Below are the code and all the weights of a small trained network. Each question names an input and a class and asks about switching units off, where a switched-off unit gives its printed mean instead of its output.

import numpy as np


def w(rows, s, z=0):
    codes = np.array(rows[::2]) - 128.0
    scale = np.full(codes.shape[1], s)
    scale[-1] = z or s
    return codes * scale


def f(y):
    return np.maximum(y, 0)


def log_softmax(a):
    a = a - a.max(-1, keepdims=True)
    return a - np.log(np.exp(a).sum(-1, keepdims=True))


def net(x, mask):
    res = np.array(x, float).reshape(1, 4) / 4 @ E
    y = f(res @ A[0][:, :-1].T + A[0][:, -1])
    res = res + np.where(mask, y, B[0][:, -1]) @ B[0][:, :-1]
    return log_softmax(res[-1] @ U[:, :-1].T + U[:, -1])


A, B = {}, {}
E = w([
[155,151,47,144,226,180,74],'x0',
[133,107,123,141,138,114,130],'x1',
[82,26,163,127,245,152,150],'x2',
[148,190,68,60,129,105,243],'x3',
],0.011)
A[0] = w([
[158,168,120,57,158,107,193,77],'n0',
[121,62,98,103,133,207,254,189],'n1',
[201,179,77,226,76,30,110,51],'n2',
[67,137,207,184,130,183,75,51],'n3',
[208,135,159,114,51,74,120,187],'n4',
[136,158,63,20,171,73,180,79],'n5',
[64,166,109,81,69,149,128,254],'n6',
[162,100,161,56,90,179,29,174],'n7',
[80,165,78,194,146,175,70,113],'n8',
[55,108,217,145,71,19,178,223],'n9',
[154,179,29,192,213,149,109,98],'n10',
[130,130,65,177,134,152,189,93],'n11',
[156,21,121,203,99,79,57,150],'n12',
[110,31,143,95,228,50,117,86],'n13',
[177,120,150,184,136,156,95,82],'n14',
[187,203,39,115,94,121,50,208],'n15',
],0.0085,0.0051)
B[0] = w([
[134,179,178,172,101,94,71,173],'n0',
[150,124,121,163,115,141,24,186],'n1',
[127,102,172,119,90,185,117,185],'n2',
[148,137,154,146,87,106,88,180],'n3',
[122,128,135,88,159,181,111,207],'n4',
[132,147,207,136,105,94,82,186],'n5',
[135,118,116,102,177,114,55,195],'n6',
[148,138,174,86,130,88,118,179],'n7',
[111,92,123,101,124,71,126,169],'n8',
[104,129,118,2,161,128,122,246],'n9',
[72,101,156,36,106,85,162,191],'n10',
[113,146,150,84,108,111,89,147],'n11',
[156,165,104,135,127,72,107,207],'n12',
[125,133,167,158,101,186,82,194],'n13',
[80,141,164,110,82,94,102,155],'n14',
[124,95,165,84,154,175,87,215],'n15',
],0.0097,0.014)
U = w([
[165,190,154,167,38,55,115,91],'0',
[238,93,110,110,222,128,102,253],'1',
[36,115,120,91,138,101,168,154],'2',
[160,86,142,154,106,249,107,92],'3',
[171,120,57,122,158,132,133,205],'4',
[167,152,52,158,67,123,170,58],'5',
[159,133,138,160,160,145,216,35],'6',
[133,159,110,221,66,146,224,59],'7',
],0.012,0.0046)

Each question gives the input, the list of numbers given to net, and the class t.
The units are the neurons (one row each of A and B). Each row of codes is followed by its name. A weight is (code - 128) times the scale printed after its matrix; where a second scale follows, it is the last column's (A, B and U).
mask holds one flag per neuron, in row order. A switched-off neuron (its flag False) gives its mean, the last column of its row in B, instead of its output. The means were averaged over made-up inputs and are rounded, as every weight is.
A unit's drop is (log p(t) with every unit on - log p(t) with that unit switched off) / (log p(t) with every unit on - log p(t) with every unit switched off).
The circuit of an input: a set's keep is (log p(t) with only the set's units on - log p(t) with every unit switched off) / (log p(t) with every unit on - log p(t) with every unit switched off). Starting from the 12 units with the biggest drops (on a tie, the unit counted first), units are removed one at a time, each time the one whose removal leaves the highest keep (on an exact tie, the one counted first), for as long as the keep stays at least 0.8.
units of the circuit, in order: the units of the circuit, biggest drop first
unit that matters most: the unit with the biggest drop
top k neurons: the k neurons with the biggest drops, biggest first
drop of u: that unit's drop, to one decimal
input [5,-2,-3,2], class 2: units of the circuit, in order : [n10]
input [4,2,-8,-6], class 3: top 3 neurons : [n15; n2; n9]
input [-8,-8,-1,-6], class 1: units of the circuit, in order : [n9; n10; n6]
input [-6,-5,-8,-4], class 3: units of the circuit, in order : [n2; n4]
input [0,-6,-3,0], class 1: top 2 neurons : [n13; n6]
input [-4,0,7,-4], class 3: top 3 neurons : [n13; n6; n10]
input [7,0,4,-4], class 2: units of the circuit, in order : [n10; n14]
input [4,7,-1,7], class 0: units of the circuit, in order : [n5; n0]
input [8,-3,-5,6], class 2: top 2 neurons : [n10; n15]
input [-5,5,5,-8], class 0: top 2 neurons : [n12; n3]
input [8,-4,-2,8], class 0: top 3 neurons : [n5; n0; n9]
input [8,0,-8,-7], class 2: units of the circuit, in order : [n10; n8]
input [-2,-2,5,-5], class 0: units of the circuit, in order : [n15; n3; n4]
input [-7,1,-1,4], class 2: units of the circuit, in order : [n9]
input [5,-1,-8,3], class 3: units of the circuit, in order : [n15; n2]
input [-7,-8,5,-1], class 1: top 2 neurons : [n10; n1]
input [-6,-6,5,-8], class 0: top 2 neurons : [n3; n12]
input [-1,-2,4,-2], class 3: top 2 neurons : [n13; n6]
input [-6,5,3,-7], class 0: top 3 neurons : [n12; n3; n15]
input [-4,-6,8,7], class 3: unit that matters most : n1
input [7,-5,3,-1], class 2: drop of n10 : 0.5
